Here is a tiny trained network, its code and every weight. The questions are about switching its units off for an input and a class, where a switched-off unit gives its printed mean instead of its output.

import numpy as np


def w(rows, s, z=0):
    codes = np.array(rows[::2]) - 128.0
    scale = np.full(codes.shape[1], s)
    scale[-1] = z or s
    return codes * scale


def f(y):
    return np.maximum(y, 0)


def log_softmax(a):
    a = a - a.max(-1, keepdims=True)
    return a - np.log(np.exp(a).sum(-1, keepdims=True))


def net(x, mask):
    res = np.array(x, float).reshape(1, 6) / 4 @ E
    y = f(res @ A[0][:, :-1].T + A[0][:, -1])
    res = res + np.where(mask, y, B[0][:, -1]) @ B[0][:, :-1]
    return log_softmax(res[-1] @ U[:, :-1].T + U[:, -1])


A, B = {}, {}
E = w([
[50,13,101,149,117,159],'x0',
[128,127,128,128,128,128],'x1',
[87,179,156,217,107,238],'x2',
[189,109,57,214,101,89],'x3',
[208,75,154,160,255,181],'x4',
[193,99,130,81,64,193],'x5',
],0.0087)
A[0] = w([
[111,157,108,116,80,119,45],'n1',
[116,136,123,114,113,127,80],'n2',
[116,172,144,106,157,118,166],'n3',
[69,122,171,34,148,176,153],'n4',
[161,99,86,219,95,85,154],'n5',
[145,107,118,89,133,80,17],'n6',
[102,171,114,127,71,134,25],'n7',
[137,92,121,75,157,47,62],'n8',
[199,217,144,118,121,117,165],'n9',
[101,172,144,177,137,185,169],'n10',
[123,129,130,137,114,157,72],'n11',
[82,129,111,116,73,98,64],'n12',
[117,145,128,125,110,107,81],'n13',
[128,160,122,164,106,164,67],'n14',
[177,119,134,147,155,166,100],'n15',
[146,112,129,132,220,152,129],'n16',
[113,142,132,131,115,112,61],'n17',
[176,110,105,150,79,128,92],'n18',
[51,159,127,185,195,57,4],'n19',
[185,101,136,77,55,190,98],'n20',
[93,141,140,170,122,163,58],'n21',
[114,163,133,121,94,114,108],'n22',
[126,70,130,71,131,98,98],'n23',
[154,196,134,115,142,124,21],'n24',
[57,5,114,142,107,148,175],'n25',
],0.019,0.0024)
B[0] = w([
[130,119,198,114,133,137,178],'n1',
[143,125,150,119,135,128,146],'n2',
[128,158,109,141,139,107,165],'n3',
[57,161,107,146,222,10,213],'n4',
[58,151,127,139,211,45,208],'n5',
[88,70,112,158,115,153,175],'n6',
[138,94,193,118,129,135,189],'n7',
[107,20,94,163,109,159,207],'n8',
[162,214,102,201,146,208,222],'n9',
[102,19,76,158,111,137,206],'n10',
[121,102,105,133,120,136,154],'n11',
[166,110,219,121,138,142,194],'n12',
[137,115,156,118,134,143,154],'n13',
[100,57,102,142,129,136,177],'n14',
[128,111,210,92,119,120,187],'n15',
[153,123,254,96,112,139,205],'n16',
[129,120,153,124,121,142,147],'n17',
[87,147,105,98,166,56,174],'n18',
[165,189,57,3,33,87,211],'n19',
[162,153,61,20,21,88,222],'n20',
[121,50,95,149,123,146,180],'n21',
[143,120,180,112,136,142,173],'n22',
[115,80,110,144,122,148,189],'n23',
[147,170,119,184,152,176,177],'n24',
[197,248,130,199,140,228,254],'n25',
],0.022,0.017)
U = w([
[175,186,111,214,156,167,119],'0',
[150,91,254,112,143,110,71],'1',
[95,30,80,183,114,132,87],'2',
[152,156,75,64,71,76,252],'3',
[66,157,124,155,225,32,90],'4',
],0.01,0.004)

Each question gives the input, the list of numbers given to net, and the class t.
The units are the neurons (one row each of A and B). Each row of codes is followed by its name. A weight is (code - 128) times the scale printed after its matrix; where a second scale follows, it is the last column's (A, B and U).
mask holds one flag per neuron, in row order. A switched-off neuron (its flag False) gives its mean, the last column of its row in B, instead of its output. The means were averaged over made-up inputs and are rounded, as every weight is.
A unit's drop is (log p(t) with every unit on - log p(t) with that unit switched off) / (log p(t) with every unit on - log p(t) with every unit switched off).
The circuit of an input: a set's keep is (log p(t) with only the set's units on - log p(t) with every unit switched off) / (log p(t) with every unit on - log p(t) with every unit switched off). Starting from the 12 units with the biggest drops (on a tie, the unit counted first), units are removed one at a time, each time the one whose removal leaves the highest keep (on an exact tie, the one counted first), for as long as the keep stays at least 0.8.
units of the circuit, in order: the units of the circuit, biggest drop first
most important unit: the unit with the biggest drop
top k neurons: the k neurons with the biggest drops, biggest first
drop of u: that unit's drop, to one decimal
input [-7,8,4,0,4,8], class 3: top 2 neurons	n20; n25
input [4,-4,6,4,-8,-6], class 1: top neuron	n12
input [7,-7,-8,-2,-2,7], class 2: top 2 neurons	n8; n23
input [-1,4,3,-4,6,-5], class 1: top 2 neurons	n16; n20
input [0,-4,5,-5,-1,-2], class 2: top 2 neurons	n10; n5
input [-5,1,-4,4,-5,-3], class 0: top 2 neurons	n9; n16
input [-2,-2,8,-5,8,2], class 1: top 2 neurons	n16; n15
input [4,2,-1,-2,4,5], class 3: top 3 neurons	n20; n9; n24
input [1,7,4,0,7,-8], class 3: top 2 neurons	n19; n12
input [-7,-1,3,-8,5,4], class 4: top 2 neurons	n4; n25
input [-2,2,-2,4,2,5], class 3: top 3 neurons	n4; n20; n25
input [0,-6,-6,5,0,2], class 2: top 2 neurons	n8; n4
input [-8,0,-1,4,-8,7], class 0: top 2 neurons	n9; n24
input [-8,6,-8,-4,7,7], class 0: top 3 neurons	n9; n10; n24
input [1,6,8,-7,3,2], class 2: units of the circuit, in order	n10
input [0,-5,2,3,7,6], class 1: drop of n15	0.7
input [1,-1,1,-8,-2,-8], class 3: drop of n19	8.6
input [-6,0,-3,6,-6,4], class 0: drop of n15	1.7
input [2,3,-1,-3,-3,-8], class 3: drop of n19	2.5
input [-7,1,8,-6,7,2], class 2: most important unit	n10
